Below are the code and all the weights of a small trained network. Each question names an input and a target symbol and asks about switching units off, where a switched-off unit gives its printed mean instead of its output.

import numpy as np


def w(rows, s, z=0):
    codes = np.array(rows[::2]) - 128.0
    scale = np.full(codes.shape[1], s)
    scale[-1] = z or s
    return codes * scale


def norm(h):
    return h / np.sqrt((h * h).mean(-1, keepdims=True) + 1e-5)


def f(y):
    return y / 2 * (1 + np.tanh(0.7978845608 * (y + 0.044715 * y**3)))


def softmax(a):
    e = np.exp(a - a.max(-1, keepdims=True))
    return e / e.sum(-1, keepdims=True)


def log_softmax(a):
    a = a - a.max(-1, keepdims=True)
    return a - np.log(np.exp(a).sum(-1, keepdims=True))


def net(x, mask):
    ids = ['ΘΞΠΣΨαβζηλτφ'.index(c) for c in x.split()]
    T = len(ids)
    res = E[ids] + P[:T]
    u = 0
    for l in range(2):
        r = norm(res)
        for j in range(2):
            rows = slice(2 * j, 2 * j + 2)
            q, k, v = (r @ M[l][rows].T for M in (Q, K, V))
            z = softmax(np.where(np.tri(T) > 0, q @ k.T / 2**0.5, -1e9)) @ v
            o = O[l][rows]
            res = res + np.where(mask[u + j], z, o[:, -1]) @ o[:, :-1]
        u += 2
        y = f(norm(res) @ A[l][:, :-1].T + A[l][:, -1])
        res = res + np.where(mask[u : u + 16], y, B[l][:, -1]) @ B[l][:, :-1]
        u += 16
    return log_softmax(norm(res)[-1] @ U[:, :-1].T + U[:, -1])


Q, K, V, O, A, B = {}, {}, {}, {}, {}, {}
E = w([
[181,151,70,129,101,169,144,145],'Θ',
[140,146,104,100,115,103,177,146],'Ξ',
[113,250,86,54,189,160,150,165],'Π',
[178,147,87,126,97,147,159,164],'Σ',
[106,141,112,93,120,141,213,85],'Ψ',
[139,68,79,181,195,71,207,118],'α',
[178,98,88,152,191,182,76,145],'β',
[162,181,222,116,127,201,148,153],'ζ',
[133,100,158,97,32,76,167,210],'η',
[220,65,197,164,173,111,158,126],'λ',
[179,39,92,96,125,166,131,198],'τ',
[164,202,139,222,142,195,118,105],'φ',
],0.021)
P = w([
[246,192,93,39,169,30,153,94],'0',
[220,174,99,60,118,65,179,86],'1',
[195,158,114,75,114,102,195,87],'2',
[169,142,112,91,116,125,204,102],'3',
[142,134,121,105,116,145,203,109],'4',
[126,124,126,122,120,164,201,121],'5',
[99,113,136,133,119,170,188,130],'6',
[92,105,140,149,109,182,174,145],'7',
[67,97,149,162,104,193,164,154],'8',
[48,91,150,168,99,200,153,166],'9',
[37,81,153,181,95,225,151,177],'10',
],0.011)
Q[0] = w([
[108,161,139,118,204,70,2,120],'L0H0',
[38,141,102,127,138,117,82,66],'L0H0',
[96,92,139,160,137,111,116,112],'L0H1',
[149,99,102,156,181,178,189,160],'L0H1',
],0.009)
K[0] = w([
[254,252,29,17,146,74,125,86],'L0H0',
[175,213,123,109,183,43,138,160],'L0H0',
[153,123,117,42,111,119,81,136],'L0H1',
[12,87,162,178,114,199,157,175],'L0H1',
],0.0079)
V[0] = w([
[140,116,242,99,78,149,96,173],'L0H0',
[78,146,79,2,132,201,102,33],'L0H0',
[132,105,153,147,156,137,193,173],'L0H1',
[108,183,54,118,93,135,122,182],'L0H1',
],0.0084)
O[0] = w([
[171,117,173,123,163,158,203,161,29],'L0H0',
[89,140,92,118,142,132,121,172,4],'L0H0',
[97,82,110,136,6,147,135,72,253],'L0H1',
[113,108,86,207,125,143,118,144,143],'L0H1',
],0.011,0.0053)
A[0] = w([
[185,149,55,224,137,68,166,171,126],'L0N0',
[106,189,109,254,166,145,157,99,100],'L0N1',
[127,150,87,137,195,222,103,73,126],'L0N2',
[135,156,71,134,182,165,157,32,126],'L0N3',
[133,184,79,44,156,176,115,181,65],'L0N4',
[63,123,174,114,78,88,161,85,74],'L0N5',
[138,116,207,153,163,133,139,113,56],'L0N6',
[114,129,97,80,124,232,173,190,70],'L0N7',
[77,184,219,100,95,120,111,248,81],'L0N8',
[138,69,148,73,139,114,119,206,120],'L0N9',
[190,118,85,201,228,135,61,151,29],'L0N10',
[93,83,61,194,204,171,39,97,3],'L0N11',
[130,98,92,200,231,48,160,158,107],'L0N12',
[177,212,124,157,57,147,103,159,117],'L0N13',
[227,85,230,77,131,158,157,47,100],'L0N14',
[138,94,185,134,205,7,165,183,118],'L0N15',
],0.0079,0.004)
B[0] = w([
[96,88,137,96,118,79,145,101,247],'L0N0',
[87,149,167,163,81,59,184,160,177],'L0N1',
[162,117,182,100,73,55,77,181,155],'L0N2',
[167,116,144,161,131,53,120,188,254],'L0N3',
[48,121,133,62,134,131,116,144,152],'L0N4',
[183,156,83,159,69,181,129,179,203],'L0N5',
[96,126,142,87,147,155,72,96,119],'L0N6',
[90,154,72,145,160,53,144,145,209],'L0N7',
[79,118,253,48,88,132,131,139,139],'L0N8',
[89,135,60,154,72,102,161,165,129],'L0N9',
[174,138,135,96,86,127,56,140,123],'L0N10',
[183,42,138,116,109,125,108,174,137],'L0N11',
[106,107,184,57,127,60,162,99,175],'L0N12',
[77,151,160,88,123,116,180,71,193],'L0N13',
[135,135,98,140,203,180,73,132,243],'L0N14',
[118,113,102,97,74,109,208,60,145],'L0N15',
],0.0083,0.004)
Q[1] = w([
[162,129,204,114,254,113,66,151],'L1H0',
[95,64,140,111,175,33,134,164],'L1H0',
[122,207,158,104,96,186,111,155],'L1H1',
[125,172,32,208,16,169,189,98],'L1H1',
],0.012)
K[1] = w([
[173,186,93,76,153,93,132,110],'L1H0',
[137,181,93,87,94,117,125,95],'L1H0',
[96,145,151,116,171,161,129,252],'L1H1',
[74,94,153,190,96,183,104,161],'L1H1',
],0.016)
V[1] = w([
[110,234,80,203,98,215,191,46],'L1H0',
[205,124,124,100,119,186,56,63],'L1H0',
[173,141,198,82,196,100,25,97],'L1H1',
[64,1,100,78,199,158,130,126],'L1H1',
],0.0066)
O[1] = w([
[104,129,210,71,146,73,121,146,141],'L1H0',
[122,213,153,149,115,142,100,151,81],'L1H0',
[115,113,155,170,95,133,184,163,2],'L1H1',
[221,128,20,7,106,133,147,146,95],'L1H1',
],0.012,0.0076)
A[1] = w([
[125,109,139,158,154,197,180,92,107],'L1N0',
[128,95,118,134,140,88,88,62,130],'L1N1',
[91,157,210,196,169,127,115,155,96],'L1N2',
[148,129,196,136,94,184,91,185,142],'L1N3',
[191,136,85,51,125,152,104,133,51],'L1N4',
[145,113,130,110,128,72,10,171,103],'L1N5',
[198,113,121,161,151,176,145,92,97],'L1N6',
[154,209,130,127,109,231,96,147,64],'L1N7',
[180,123,135,131,128,82,6,189,31],'L1N8',
[116,151,185,162,191,62,94,93,136],'L1N9',
[159,153,113,95,101,120,178,79,184],'L1N10',
[104,129,169,79,38,134,169,209,104],'L1N11',
[164,77,180,190,115,106,91,128,106],'L1N12',
[21,189,93,57,208,147,79,164,2],'L1N13',
[68,75,114,118,148,144,118,134,163],'L1N14',
[97,104,157,106,147,108,189,154,144],'L1N15',
],0.014,0.0045)
B[1] = w([
[175,118,172,121,162,126,119,132,172],'L1N0',
[139,141,162,66,99,150,118,130,234],'L1N1',
[146,102,154,247,124,35,113,102,160],'L1N2',
[172,67,155,113,96,42,108,50,161],'L1N3',
[92,103,118,185,136,134,97,184,154],'L1N4',
[193,187,142,74,75,156,127,209,140],'L1N5',
[159,97,133,119,200,154,138,144,167],'L1N6',
[150,204,171,131,129,30,192,70,148],'L1N7',
[208,210,141,103,55,129,111,142,135],'L1N8',
[87,67,95,179,160,153,49,211,163],'L1N9',
[120,107,162,151,150,164,111,162,254],'L1N10',
[63,29,124,98,80,127,179,129,170],'L1N11',
[139,106,68,151,141,131,181,165,167],'L1N12',
[7,225,144,71,213,149,180,156,165],'L1N13',
[139,188,144,134,131,93,99,126,165],'L1N14',
[137,109,169,166,87,143,113,138,179],'L1N15',
],0.012,0.0098)
U = w([
[194,182,126,105,93,107,101,209,159],'Θ',
[160,103,56,41,164,49,141,76,148],'Ξ',
[128,130,138,125,150,120,111,161,67],'Π',
[97,95,228,68,161,107,11,185,2],'Σ',
[60,175,119,80,199,110,138,146,221],'Ψ',
[100,143,128,125,111,200,76,44,125],'α',
[127,169,52,187,117,131,181,122,144],'β',
[115,98,160,130,82,187,248,195,49],'ζ',
[181,104,171,108,229,209,110,142,113],'η',
[173,197,216,130,152,83,183,98,100],'λ',
[122,87,21,152,165,163,87,199,155],'τ',
[100,146,134,254,142,107,84,165,138],'φ',
],0.0077,0.0038)

Each question gives the input, a string of symbols that net reads in full, and the target symbol t.
The units are the heads (2 rows each of Q, K, V and O) and the neurons (one row each of A and B). Each row of codes is followed by its name. A weight is (code - 128) times the scale printed after its matrix; where a second scale follows, it is the last column's (O, A, B and U).
mask holds one flag per unit, layer by layer, with each layer's heads first. A switched-off unit (its flag False) gives its mean, the last column of its rows in O or B, instead of its output. The means were averaged over made-up inputs and are rounded, as every weight is.
A unit's drop is (log p(t) with every unit on - log p(t) with that unit switched off) / (log p(t) with every unit on - log p(t) with every unit switched off).
k most important neurons: the k neurons with the biggest drops, biggest first
k most important neurons of layer l: the k neurons of layer l with the biggest drops, biggest first
heads that matter: for each layer, one digit per head in row order, 1 if its drop is at least 0.15 and else 0, layers parted by /
input α α Π α Σ α Ψ α, target Σ: most important neuron	[L1N1]
input α α ζ Ξ, target ζ: 2 most important neurons	[L1N11; L0N14]
input ζ α Ψ, target ζ: heads that matter	11 / 01
input η Σ Σ λ Ψ Θ, target λ: heads that matter	00 / 10
input α η Θ α Ξ α Σ η Σ, target η: heads that matter	10 / 00
input Ψ λ α Σ, target λ: 3 most important neurons	[L0N7; L1N7; L0N1]
input α Ξ α η Ψ, target η: heads that matter	00 / 00
input Π Ξ Ξ Ψ τ Ψ φ τ, target φ: heads that matter	10 / 01
input Σ α τ Ψ Σ φ τ φ β Ψ, target φ: 4 most important neurons	[L0N7; L0N2; L0N10; L0N11]
input Θ α Θ α, target φ: heads that matter	10 / 11
input Σ η Π φ Π Σ, target φ: heads that matter	00 / 01
input Ψ α α α α Ψ, target α: heads that matter	10 / 00
input β λ β η φ Σ Θ Ψ, target Ψ: 4 most important neurons	[L0N13; L0N5; L1N13; L0N0]
input α Ψ α, target Σ: most important neuron of layer 1	[L1N9]
input Σ α Θ ζ β α, target φ: 2 most important neurons	[L0N12; L1N9]
input Ψ η τ Σ, target τ: heads that matter	00 / 01
input Θ Θ η Σ λ λ φ Ψ Σ τ ζ, target λ: heads that matter	00 / 00
input Ψ Θ Θ ζ Θ Ψ Ψ Ψ Θ, target Ψ: heads that matter	10 / 00
input η ζ α α α β τ η α α Ψ, target α: heads that matter	10 / 01
input Ψ Σ η Ξ Σ Ψ α, target Ξ: heads that matter	11 / 01
input Ψ α φ Ψ, target φ: heads that matter	00 / 01
input α Σ Ψ Ψ Ψ η η τ Θ, target τ: most important neuron	[L1N4]
input η ζ α Ψ α ζ Ξ Θ Ξ Θ Ξ, target Ψ: 2 most important neurons	[L0N3; L1N13]
input Σ Ψ Θ α α Ψ Σ Θ Π Σ, target Σ: 2 most important neurons of layer 0	[L0N14; L0N4]
input Ξ Π Σ, target Σ: 2 most important neurons of layer 0	[L0N0; L0N12]
input β Ψ τ α τ Ψ α Θ τ Ψ Ψ, target τ: 2 most important neurons of layer 0	[L0N5; L0N14]
input α α Σ λ Σ Ξ, target λ: most important neuron	[L1N7]
input Ξ Θ Ψ η α Θ α Ξ φ Θ, target φ: 2 most important neurons	[L1N2; L1N9]
